Each row of numbers stands for one thing and depends on some of the facts below. Use the named rows to name the rest.

Some facts about the things:
ψ: points at; ε: is of sort; Θ: is directly part of; κ: refers to; η: belongs to class
dagruvel {ε=a, Θ=davel, κ=plidugus, η=m}
momas {ε=d, Θ=drovikel, η=m}
riskil {ε=a, Θ=vamam, η=f}
latrepen {ε=b, Θ=pludro, η=n}
flobra {ε=b, Θ=vamam, κ=drelu,droskufir,festir,sonol,fumuklo,trova}
drate {ψ=trene, ε=a, Θ=podrik}
kobrek {ψ=skazak, ε=a, Θ=plaflok, η=o}
mosku {ε=e, Θ=plaflok}
gakla {ψ=bomor, ε=b, Θ=brogil, η=f}
skavu {ε=e, Θ=drovikel, η=h}
klugur {κ=dostas,stedre,teflok,pludro}
pudrul {ε=a, Θ=bresok, η=n}
lefiren {ε=d, Θ=droskufir, η=h}
nebrumar {ε=a, Θ=dostas}
skesi {ψ=flofla, ε=c, Θ=kidu, η=n}
vapla {ε=c, Θ=legobil, η=h}
sugras {ε=a, Θ=stelevus, κ=vigril,stegemor, η=g}
drufu {ε=a, Θ=zasta, κ=vaflor,skesi, η=g}
lavir {ψ=drovikel, κ=kidu,luple,gekibun}
vamam {ψ=poklo, κ=brafedek}
skeflo {ε=a, Θ=klugur, κ=vafum,brogil,kila}
lesok {ε=b, Θ=klakes, η=k}
zogos {ε=b, Θ=replar, η=f}
trusta {ε=b, Θ=pludro, η=m}
poklo {ψ=trufor, ε=c, Θ=teflok, η=h}
reti {ε=c, Θ=mabi, η=h}
podrik {κ=mokor,dostas,detik}
flofla {ψ=drezi, ε=d, Θ=plaflok, η=l}
drize {ψ=zonu, ε=d, Θ=legobil, η=g}
flosofon {ψ=kiboskul, ε=a, Θ=brobo, η=l}
fadistam {ψ=legobil, ε=c, Θ=bresok, η=i}
rugenok {ψ=regu, κ=gekibun,kiboskul,dridri,brane}
plostuk {ε=a, Θ=vafum, κ=brogil,bruston, η=h}
tedaplar {ε=a, Θ=drovikel, η=g}
stedre {ψ=dagruvel, ε=b, Θ=mugre}
larun {ε=c, Θ=nima, η=j}
detik {ε=b, Θ=lavir, η=i}
gralel {ε=b, Θ=teflok, κ=skomel,drovikel, η=l}
dasin {ε=b, Θ=brobo}
tridruklu {ε=c, Θ=bronas, η=f}
drozom {ε=c, Θ=klugur, κ=nutur,drate,trabrek,kloflol,trobo, η=h}
stegemor {ψ=dripus, ε=b, Θ=klilek, η=k}
drezi {ψ=sikek, ε=c, Θ=bresok, κ=momas, η=m}
fumuklo {ε=c, Θ=replar, η=j}
skazak {ε=a, Θ=plagri, η=j}
nadak {ε=a, Θ=stelevus}
trova {ε=c, Θ=plagri, η=l}
fuzomom {ε=d, Θ=pludro}
zasta {ψ=rosto}
mogram {ε=a, Θ=plagri}
brane {ε=a, Θ=bronas, η=n}
rosto {ψ=skomel, ε=d, Θ=zasta, η=m}
zonu {ψ=trabrek, ε=b, Θ=bronas}
zubrum {ε=b, Θ=davel, η=f}
voso {ε=a, Θ=plaflok, κ=debigrom}
degroler {ψ=nabru, ε=d, Θ=brogil, η=k}
giklibrur {ψ=skavu, ε=c, Θ=davel}
dristi {ε=b, Θ=pludro}
gubepli {ψ=pliku, ε=b, Θ=droskufir}
trakal {ψ=mokor, ε=a, Θ=mabi, η=g}
zestil {ε=a, Θ=paskin, η=l}
nutur {ε=e, Θ=bronas, η=g}
pepum {ε=a, Θ=plagri}
flodis {ψ=stedre, ε=a, Θ=klugur, η=k}
zeskur {ε=b, Θ=brogil, η=o}
legobil {ψ=degroler}
drelu {ε=b, Θ=skoskis, η=g}
regu {ε=e, Θ=dostas, κ=vigril,drate,vapla, η=k}
droskufir {ψ=dostas}
plogro {ε=a, Θ=mabi, η=f}
liklak {ε=a, Θ=nima, κ=droskufir,sonol}
dusa {ε=b, Θ=paskin, η=k}
guro {ε=a, Θ=bresok, η=j}
dridri {ε=a, Θ=mokor}
debigrom {ψ=fumuklo, ε=c, Θ=podrik, η=g}
bruston {ε=c, Θ=pludro, η=i}
biko {ε=d, Θ=nima, η=i}
trumesak {ψ=bronas, ε=a, Θ=brogil, η=l}
sifeli {ε=c, Θ=lavir, η=f}
kozol {ψ=sonol, ε=b, Θ=paskin, η=f}
stelevus {κ=nima,reti}
klafi {ψ=lesok, ε=d, Θ=klilek, κ=drate,brogil,nadak, η=m}
festir {ψ=latrepen, ε=a, Θ=kidu, η=g}
sonir {ε=a, Θ=legobil, η=l}
nabru {ψ=fuplor, ε=a, Θ=teflok, η=g}
dripus {ε=c, Θ=pludro, κ=sonir,vigril,foplur,zasta, η=h}
skeplor {ε=c, Θ=mokor, η=m}
lastek {ψ=skesi, ε=d, Θ=mugre, κ=zogos,flosofon,ragrek,mogram,trova,pludro, η=n}
gekibun {ε=d, Θ=drovikel, η=f}
bigo {ε=c, Θ=klilek, η=j}
bomor {ψ=lastek, ε=e, Θ=paskin, κ=dostas,pludro, η=g}
kila {ψ=zasta, ε=a, Θ=brobo, η=f}
dapek {ε=a, Θ=legobil, η=f}
durom {ε=d, Θ=klilek, η=l}
trege {ψ=kobrek, ε=b, Θ=klakes, κ=luple,flefesan}
bronas {ψ=stegemor, κ=momas,plogro,mokor,tosus}
sezizum {ε=a, Θ=drovikel, η=i}
didu {ε=e, Θ=vafum, η=i}
brafedek {ε=b, Θ=klugur, η=j}
molu {ε=a, Θ=davel, η=l}
gifa {ψ=didu, ε=b, Θ=teflok, η=f}
dremak {ψ=gokladol, ε=a, Θ=brogil, κ=stegemor,skoskis,mogram, η=h}
vigril {ψ=fadistam, ε=b, Θ=vaflor, η=j}
brobek {ε=c, Θ=brogil, κ=zonu,trabrek,larun,sezizum, η=g}
kuplok {ε=c, Θ=klugur, η=g}
kiboskul {ε=c, Θ=mokor, η=g}
foplur {ε=a, Θ=dostas, η=o}
trufor {ε=b, Θ=pludro, η=j}
kloflol {ε=d, Θ=dostas, η=h}
vubom {ε=b, Θ=skoskis}
pliku {ε=b, Θ=plaflok, η=f}
plidugus {ε=a, Θ=brogil}
zutruskos {ε=c, Θ=bresok, κ=flodis,festir, η=f}
trabrek {ε=a, Θ=bresok}
sonol {ε=c, Θ=plagri, η=i}
flefesan {ψ=lefiren, ε=a, Θ=klilek, η=g}
ragrek {ε=e, Θ=davel, η=h}
plobroskir {ε=e, Θ=brogil, κ=vafum,zogos,bruston,nadak, η=j}
trobo {ε=c, Θ=skoskis, η=j}
gokladol {ψ=trumesak, ε=d, Θ=paskin}
replar {κ=skomel,fuplor,zestil}
tosus {ε=b, Θ=dostas, η=f}
klakes {κ=nabru}
sikek {ε=a, Θ=davel, η=g}
dobran {ψ=plaflok, ε=e, Θ=vafum, η=n}
plaflok {ψ=mosku}
plagri {κ=zogos}
luple {ε=c, Θ=podrik, η=f}
naneske {ψ=trege, ε=c, Θ=rugenok, η=i}
bodoklal {ε=d, Θ=pludro, κ=fuzomom,nabru,vapla}
stiguk {ε=c, Θ=stelevus, η=i}
sabriskun {ε=c, Θ=podrik, η=n}
fuplor {ψ=festir, ε=b, Θ=dostas}
trene {ψ=klafi, ε=c, Θ=podrik, η=h}
kapotre {ψ=gakla, ε=c, Θ=stelevus, η=h}
kledros {ε=b, Θ=davel, η=n}
skomel {ε=b, Θ=dostas, η=j}
tuskomen {ε=b, Θ=legobil, κ=momas,kobrek}

Some things and their rows:
flodis: [  5 -13 -14   2   8  -4   4   2  -2 -28 -11  -9 -21  -2  -4  -2 -23  19
 -18   4  22 -23   6   9  -4 -21  22   8 -28   0  10   8 -18   6  16 -13
   4  24  -4  -5  -7 -14  -6]
kidu: [ -3   4  -1   0   6  10   6  -1   1 -11  -4  -5   1  -2   0   7  -1   6
  -2  -1   0  -4  -2   1  -7 -15   2  -6   7   6  -5  -3   6  -4   2   7
   0   0   5  -8   3  -1  -7]
sifeli: [  7  17   4  -2   4  19  -3   6   0  30  11   8   8   2  19   7   8  -3
  21  -4  -3  14 -15   7  -4  11 -18   4  13  -5 -12  -5  20   0 -15   7
   1 -19  -9  -2   6  -6  -2]
liklak: [-13 -17  -1   6  -9 -15  -1 -14   3  -9  -5   6  10  -6 -15   1 -14   1
 -15  -3   0  -1  26 -16   2  -9  15 -16  -3   1   8  -4  -7  -7  -2   0
  -2  -9  11  10  -7  -1   4]
plidugus: [ -5   3 -10  -4   1   1  13 -13  -2 -17  -1   0   5  -8   0  -7 -17  14
 -14  -2  -7  -2   6   1   7  -8   5 -11  13  -1   1   5  -8   3   9  -5
  10   7  17  -3  -6   5   2]
podrik: [-15  -7   6  12 -15 -23  -6 -16   6   5 -12  14  16 -10  -3  16  -3  -3
 -14   6  21  -6  13  -9 -14 -15   4 -15  11  19 -13  -5   1  -5  -6  -2
 -15 -20  -2  12   0 -17   2]
regu: [ 11 -23  -4  12  18  23 -14  -5  -7 -17   1 -22 -24 -12 -12  15 -33  32
 -31 -19  20  -6  50 -19  -7 -30  41  -8 -23 -11  -9 -10   2 -12  -7  10
 -12 -17   4   5  -9 -28 -12]
gralel: [-16 -10  -2  -2 -24 -33   6  -6  16  14  -7  17  41   6 -28  -2   2 -21
  20   7 -14  19  10 -11   1  23  -8  -7   5   1  43  -2  -7 -15   5  -1
  15  -1   9  10  -7  12  24]
klafi: [  8   0  14   6  25  13 -30  18 -15  19  27  -6  -4   7  -6  -5 -15   0
   2  -9  13  14  34 -13 -13  24  16   2 -25 -10 -20 -10  16  -9 -10  10
 -16 -12 -10   5   2 -33  -7]
gokladol: [ 19   2   4  10  12   8 -16   6 -18   9  22   7 -10   6  22   7  -1  21
  10  -4  25   5  -3  14 -18   4  -4   2  -6  -3 -13  -1  11  23  -3  15
  -8  -1 -13 -16  -2 -12 -15]
zeskur: [ 10   9   9  -9 -18 -12  12  -6  12   0  -9 -12   0   7  -6 -17  20 -16
   1  15 -18   1 -11   1  19  23  -5  11  27  -8  23  20 -21  -3  19 -23
   3  26  12  15   0  33  25]
rugenok: [ -8  -7   5   6   0 -19 -13  -1  -6  -2   2  -2   4  -3 -15   1  -2  -2
 -11  -1  14   2  22  -7 -20   1  10  -5 -11  13  -8  -5   1  -6   1  14
  -4  -2  -4  -4   0 -20  -2]
drate: [ -7 -10 -10  -1  10  -6   1   6 -11 -24   4  -2  -6   0 -14 -14 -13   8
  -6  -3  -7  -2   9  -4   2   2   6  -5 -22   0   6  -1  -9   6  10   4
   8  16   7 -10  -5   2  -9]
bomor: [-21 -14  -2  19  -9 -28 -27 -20 -10  -9 -13  13 -39 -30  -1   7   8   9
 -53  -4  38 -20  21 -19  -2  -5 -12 -12  -5  30 -57  -6 -18  13  -9 -19
 -37  -6  -9  32  -9 -24 -28]
trufor: [ -4  -2   2  -6 -13  -8  15   8  17   2 -10   7  20  16  -8  -9  18 -27
  16   5 -13  -3 -10   6  21   7  -3   6   2   1  30  13 -16  -3   7 -20
  14  21   6   6  -6  33  17]
zubrum: [-11   0  -3  -9 -13 -15  14  -2  15   1  -5  11  22  11  -7  -8   4 -22
  23  13 -23   4 -20  -1  13  17 -11   2   3  -6  38   6  -9  -4  10 -11
  10   9   9   5   4  23  15]
dapek: [-19  -5  -7  -5  -2  -3  10  -7  -4 -17   2  12  10  -4   1  -8  -7  -3
  -1  -3 -24   2  -5  -8  12  -6  -6 -19   3   2   1  -4   0   7  -2   7
   7  -4  16  -6   1  17  -5]
klilek: [ -3   3  -3   1   6  11   7   0   2 -10  -3  -5   1  -2   3   7  -2   7
  -1  -1   1  -4  -4   2  -7 -15   1  -6   8   6  -6  -3   6  -3   3   8
  -1  -1   5  -7   4  -1  -7]
kapotre: [ -2  18   4  -7  10   4 -12   7  -9  28  20  14   3   3  16  -6  11 -11
  18  -3  -2  13 -18   9  -8  25 -22   8  -4   0 -21  -3  16   8 -13  10
   1  -9 -15  -9   8 -16  -8]
flefesan: [ 11 -12   1   4  -8 -11  -4   1  -9 -26 -10 -18 -38  -5  -8 -11  13   9
 -25   3   1 -14   2  -2  10  -4   5   9  -8   1  -5   7 -21  12  13  -7
  -7  22   1   4  -5  18  -5]

Which thing is each row?
No name comes twice in this set of rows, the named rows included.
[-23 -11   5   3   6  -5  -5   2  -7 -12  12   7  21   2 -22 -15 -16 -13
  -3  -7 -26  14  33 -31  11  16   9 -28  -6  -3   1 -12   4 -10  -3   8
  -7 -10  24  11  -1  11  -1]  plostuk
[ 16  11  -2   0   8   9 -10  12  -4  23   8   2 -10   3  12   6   3   9
  16   1  15   6 -13  15 -14  11 -12  19  -9  -5  -8  -3  12   4  -7   4
   0  -5 -22  -6   2 -22  -5]  giklibrur
[-17  14 -20  -9  17   8 -10   0  -8  20  17  20  -4 -12   4   4   9   5
  12 -17   1  19  -9   6 -12  22 -38   2  -8  12 -25 -10  13   4 -17  18
  14  -4 -12 -14  -1 -27 -27]  flofla
[-20  -5  -7  -4   5 -15   3   1 -16 -21   8  11   5  -1  -7 -21  -7  -2
  -2  -1 -18   2  -1  -5   5   8  -7 -15 -14   6  -4  -3  -4  13   4   9
   8   9  10 -12  -1  10  -9]  kila
[  1  16  -1  -1  18  22   7   5  -4 -11   6 -15   5  -1  -7  -4 -13  15
  -3  -4  -2   7  16  -2  -6   3   7  -7  18   1  -9  -3   6 -12  12   3
   2  11  16  -4   1  -3  -4]  brogil
[  9 -11  -2   2  -9   4   2  -7   3 -25 -15 -20 -38  -9  -4   1  13   8
 -23  -2  -7 -13  -1  -9  19 -12   3   5   4  -4   2   5 -18   3   9 -11
 -12  12   8  13  -3  23  -5]  sikek
[ -9  -6   6  13   2  -4  -8   2   3  -3  -3  -1  13  -1 -15   9 -11   1
  -5   1  11   2  27 -16 -11  -1   9 -15   5  11  -9 -13   6 -15   1   0
 -17 -10   6  15  -1 -12  -3]  plagri
[ 39  11  20   9  -8  12 -20  -3   3  34   3 -27 -23  -4   3  10  19  10
 -14  -3  23  11  23  -1  -5  18   7  23  28 -11 -16   6   1 -13  -5 -10
 -17  -7 -11  22  -5 -12  15]  brobek
[ -2  -2  -3  -5 -11  -5  17   9  19   1 -12   5  21  15  -8  -3   8 -20
  17   5  -3  -6  -7  11  16   0   2   9  -2   1  35  13 -16  -6   8 -24
  17  24   3   5  -8  24  18]  dristi
[-21   0  -4  -1  11  15   1 -10 -21 -16  14  13   0 -14  16  -6 -10   8
 -14 -16 -23   4   1 -12   8 -15  -7 -31   4   3 -37 -12  16  15 -17  21
  -2 -25  15 -12   5   7 -22]  skavu
[ -9  -3  -6   7  -1 -25   4 -10 -24 -21  25  26  21   3   3 -16 -12  19
   6  -1  -3  12   5   8  -9  13 -11 -29  10   6   7   4  -5  34  15  21
  12  18  20 -26 -12  18  -8]  trumesak
[-15   3   1  12  -1   1   7   5   3  -4 -14  15  16  -1   9   9   3  -3
  -4   0  19 -12  -3   7   0 -24  -5 -13  11  26 -24  -4   1   3  -5 -15
  -7   0   1   6  -4   4  -9]  pludro
[  1 -11   5  -3 -13 -22  -4  -8 -16 -20   1  -7 -26  -5  -5 -18  19  -4
 -21  -1 -16  -6  -5  -3   9   1  -2   1  -8   0  -6   9 -15  19   3   9
   0  13   3  -8   0  21  -2]  kobrek
[ 11 -20  11  11 -17 -12  -9 -10   2 -14 -13 -19 -24  -8 -17   0  11   2
 -30  -2   3  -7  27 -18  11  -7  18  -2   5  -3   1   4 -18  -5   3  -8
 -17   2   8  22  -8  16   7]  drufu
[-19  -5  -7  -5  -4  -6  11 -12  -4 -15   1  12  10  -6   1  -6  -3  -4
  -4  -5 -24   1  -6  -6  11  -9  -4 -18   3   1   3  -1  -1   9  -4  10
  10  -6  15  -9   0  18  -2]  plogro

The same things again, as new rows of numbers:
Known rows:
momas: [ 22  26   4  42  32  -4  13  25 -26 -15 -20 -39 -13 -12   9]
gekibun: [  5  28   6  42  12  -3  11  32 -10 -22 -18 -28 -14 -23  13]
replar: [-11  27  17  33   5 -21  32   7 -16  11 -12   8   9 -18  -2]
brobek: [  0  29  -4  37   3 -14  31  33 -12  -9 -19  -5   3  10  -5]
vapla: [ -7  26  -2  38  13 -17  16  20  -9 -13 -27   2   4   7   3]
foplur: [  5  31   1  44  15 -11   9  22  -9 -23 -22 -19  -4 -11   6]
sabriskun: [  0  19 -12  40  -2  -8  19  28  -1 -20 -32 -10  -7  16   8]
legobil: [-11  28   6  40   6 -11  18   1 -16   8 -28  17  10 -24   4]
dagruvel: [ 17  38   8  44   8  -9  20  29 -14 -22  -6 -26 -10  -5   0]
sikek: [  9  40   7  47   7 -22  12  33 -20 -33 -22 -29   0 -10  15]
plidugus: [-10  32   7  35  16 -23  18  14 -18 -15 -28  -1  18 -35  -8]
klugur: [ -7  41  18  21 -14 -20  35   6 -12  12  -1  13   9 -24   0]
drezi: [ 14  35   3  43  13 -25  36  31 -27  -7 -26 -27  -1  23   5]
fadistam: [  5  39 -10  47  12  -5  10  26 -14  -9 -31   3  -1   9   4]
klilek: [-15  24  10  31   9 -21  18   3 -14   2 -22  11  12 -19   7]
sugras: [ 10  33   7  48  13 -12  25  29  -9 -14 -10 -22  -8  -8  -2]
larun: [ -1  19 -12  40  -5  -8  21  27   0 -18 -33 -11  -9  16  10]
paskin: [-14  23  10  32   9 -21  18   3 -14   2 -22  11  12 -19   7]
vubom: [-25  26   6  25   7 -25  24   5 -12   1 -34  23  13  -8  -1]
mosku: [-33  24  28  10  10 -11  24  22 -25  10 -22  25  -9 -27  15]

Which thing is each row?
No name comes twice in this set of rows, the named rows included.
[ -6  36  17  26  -6 -22  35   5 -15  13  -7   9  10 -21  -1]  podrik
[-24  30   6  22   3 -25  24   5 -11   2 -32  26  14  -9   0]  stedre
[ 12  25  -4  44  -4  -5  15  27  -8 -32 -24 -30 -11  -5  11]  skazak
[-14  26  10  29   4 -21  18   3 -13   2 -20  12  13 -21   7]  teflok
[-12  22  14  30   3 -21  20   1 -17  -1 -20  11  13 -21   6]  drovikel
[-23  19   4  22   6 -13  22  -9  -8   6 -32  31   8 -11  -8]  fuplor
[ -4  39  33  36  20 -16  29  21 -13   4 -14  -9   4 -45  -4]  bodoklal
[-17  23  12  34   8 -21  16   7 -12   1 -20  13  11 -20   5]  vafum
[ -7  33  16  36  11 -23  16   4 -16 -16 -25  -3  11 -34  -4]  trabrek
[-10  35  19  35  22 -17  12  14 -16 -10 -20  -7   3 -46   3]  gokladol
[ -7  25  15  29   1 -21  22  -2 -21   2 -22   9  13 -21   6]  mokor
[-12  22  -7  30   6 -15  21  31 -13 -11 -31   8   6  14   3]  zeskur
[  1  28  -7  38  11 -11  13  27  -8 -17 -25  -6   0  16   8]  skeplor
[  4  32   0  36   9 -13  14  26 -15 -19 -21  -2   2  13   3]  sonol

